Below is a small trained network, with its code and all its weights. Each question gives an input and a class and asks what happens when units are switched off, that is, made to give their printed mean instead of their output.

import numpy as np


def w(rows, s, z=0):
    codes = np.array(rows[::2]) - 128.0
    scale = np.full(codes.shape[1], s)
    scale[-1] = z or s
    return codes * scale


def f(y):
    return np.maximum(y, 0)


def log_softmax(a):
    a = a - a.max(-1, keepdims=True)
    return a - np.log(np.exp(a).sum(-1, keepdims=True))


def net(x, mask):
    res = np.array(x, float).reshape(1, 4) / 4 @ E
    y = f(res @ A[0][:, :-1].T + A[0][:, -1])
    res = res + np.where(mask, y, B[0][:, -1]) @ B[0][:, :-1]
    return log_softmax(res[-1] @ U[:, :-1].T + U[:, -1])


A, B = {}, {}
E = w([
[101,47,57,71,76,135,156,187,153,141,165],'x0',
[136,98,103,196,44,83,75,94,133,245,73],'x1',
[219,80,121,135,175,131,54,157,145,93,116],'x2',
[143,133,132,11,82,97,135,116,84,118,38],'x3',
],0.012)
A[0] = w([
[37,214,156,110,116,121,204,113,111,144,157,146],'neuron 1',
[132,137,136,92,148,132,149,134,117,86,148,2],'neuron 2',
[155,146,149,40,125,128,124,118,113,137,64,59],'neuron 3',
[189,67,131,101,154,130,84,160,131,91,135,109],'neuron 4',
[112,27,92,55,103,144,140,166,130,121,201,88],'neuron 5',
[132,164,128,90,179,132,172,161,122,13,158,87],'neuron 6',
[146,154,133,66,116,117,137,130,122,78,74,183],'neuron 7',
[160,253,189,167,179,135,99,82,106,90,70,87],'neuron 8',
[153,117,126,180,98,126,94,117,118,192,65,94],'neuron 9',
[223,102,139,134,186,121,85,137,126,83,112,116],'neuron 10',
[123,132,127,227,161,132,138,138,141,102,246,72],'neuron 11',
[141,150,128,75,103,108,128,105,115,100,93,32],'neuron 12',
[129,147,168,86,187,158,116,113,125,99,171,128],'neuron 13',
],0.016,0.0089)
B[0] = w([
[132,145,76,162,79,195,86,100,137,30,120,240],'neuron 1',
[135,109,98,191,98,124,68,194,242,214,2,165],'neuron 2',
[72,131,162,149,189,167,110,144,132,182,114,220],'neuron 3',
[106,147,87,152,98,182,109,117,139,66,117,205],'neuron 4',
[140,136,122,138,152,48,221,171,136,102,124,236],'neuron 5',
[125,98,144,112,54,85,91,96,114,205,142,248],'neuron 6',
[123,149,160,67,205,138,123,93,54,126,202,233],'neuron 7',
[129,106,96,128,142,56,237,202,151,112,119,251],'neuron 8',
[136,120,148,95,71,85,73,101,124,173,155,238],'neuron 9',
[112,155,91,165,83,192,119,101,138,61,117,221],'neuron 10',
[103,121,166,83,223,172,99,145,99,170,108,242],'neuron 11',
[153,83,129,164,184,179,77,185,188,151,75,184],'neuron 12',
[156,143,152,112,103,86,91,90,118,148,172,203],'neuron 13',
],0.018,0.019)
U = w([
[134,99,126,120,53,84,47,76,146,231,134,120],'0',
[77,120,152,117,234,208,79,142,100,191,104,105],'1',
[127,117,84,150,136,77,198,172,157,128,114,121],'2',
[103,169,61,181,83,206,79,77,150,80,102,98],'3',
[138,151,126,106,124,132,110,59,41,135,180,247],'4',
[254,141,172,167,133,195,176,59,160,174,84,87],'5',
],0.0075,0.015)

Each question gives the input, the list of numbers given to net, and the class t.
The units are the neurons (one row each of A and B). Each row of codes is followed by its name. A weight is (code - 128) times the scale printed after its matrix; where a second scale follows, it is the last column's (A, B and U).
mask holds one flag per neuron, in row order. A switched-off neuron (its flag False) gives its mean, the last column of its row in B, instead of its output. The means were averaged over made-up inputs and are rounded, as every weight is.
A unit's drop is (log p(t) with every unit on - log p(t) with that unit switched off) / (log p(t) with every unit on - log p(t) with every unit switched off).
The circuit of an input: a set's keep is (log p(t) with only the set's units on - log p(t) with every unit switched off) / (log p(t) with every unit on - log p(t) with every unit switched off). Starting from the 12 units with the biggest drops (on a tie, the unit counted first), units are removed one at a time, each time the one whose removal leaves the highest keep (on an exact tie, the one counted first), for as long as the keep stays at least 0.8.
circuit, biggest first: the units of the circuit, biggest drop first
k most important neurons: the k neurons with the biggest drops, biggest first
drop of u: that unit's drop, to one decimal
input [-1,-7,-6,-2], class 0: 2 most important neurons : (neuron 6; neuron 13)
input [0,-8,8,-6], class 0: 2 most important neurons : (neuron 6; neuron 13)
input [6,1,-6,7], class 1: 4 most important neurons : (neuron 8; neuron 3; neuron 7; neuron 12)
input [-8,6,-2,8], class 1: 2 most important neurons : (neuron 3; neuron 5)
input [3,5,7,-6], class 3: circuit, biggest first : (neuron 4)
input [-1,-4,4,2], class 0: 4 most important neurons : (neuron 6; neuron 1; neuron 13; neuron 2)
input [-1,-8,8,2], class 0: 4 most important neurons : (neuron 6; neuron 13; neuron 1; neuron 2)
input [5,6,-7,2], class 3: 4 most important neurons : (neuron 1; neuron 6; neuron 8; neuron 7)
input [5,4,-1,-6], class 1: 3 most important neurons : (neuron 11; neuron 8; neuron 6)
input [-2,1,-4,-3], class 3: 3 most important neurons : (neuron 1; neuron 7; neuron 3)
input [7,1,8,1], class 3: 3 most important neurons : (neuron 4; neuron 8; neuron 10)
input [8,-6,1,5], class 2: 2 most important neurons : (neuron 5; neuron 9)
input [-3,0,5,-4], class 3: 2 most important neurons : (neuron 10; neuron 7)
input [2,1,0,1], class 4: 2 most important neurons : (neuron 8; neuron 2)
input [7,3,2,7], class 1: circuit, biggest first : (neuron 3)
input [0,-7,5,6], class 0: drop of neuron 13 : 0.3
input [7,4,5,-6], class 2: drop of neuron 6 : 0.0
input [6,-6,-3,8], class 1: drop of neuron 7 : 4.1
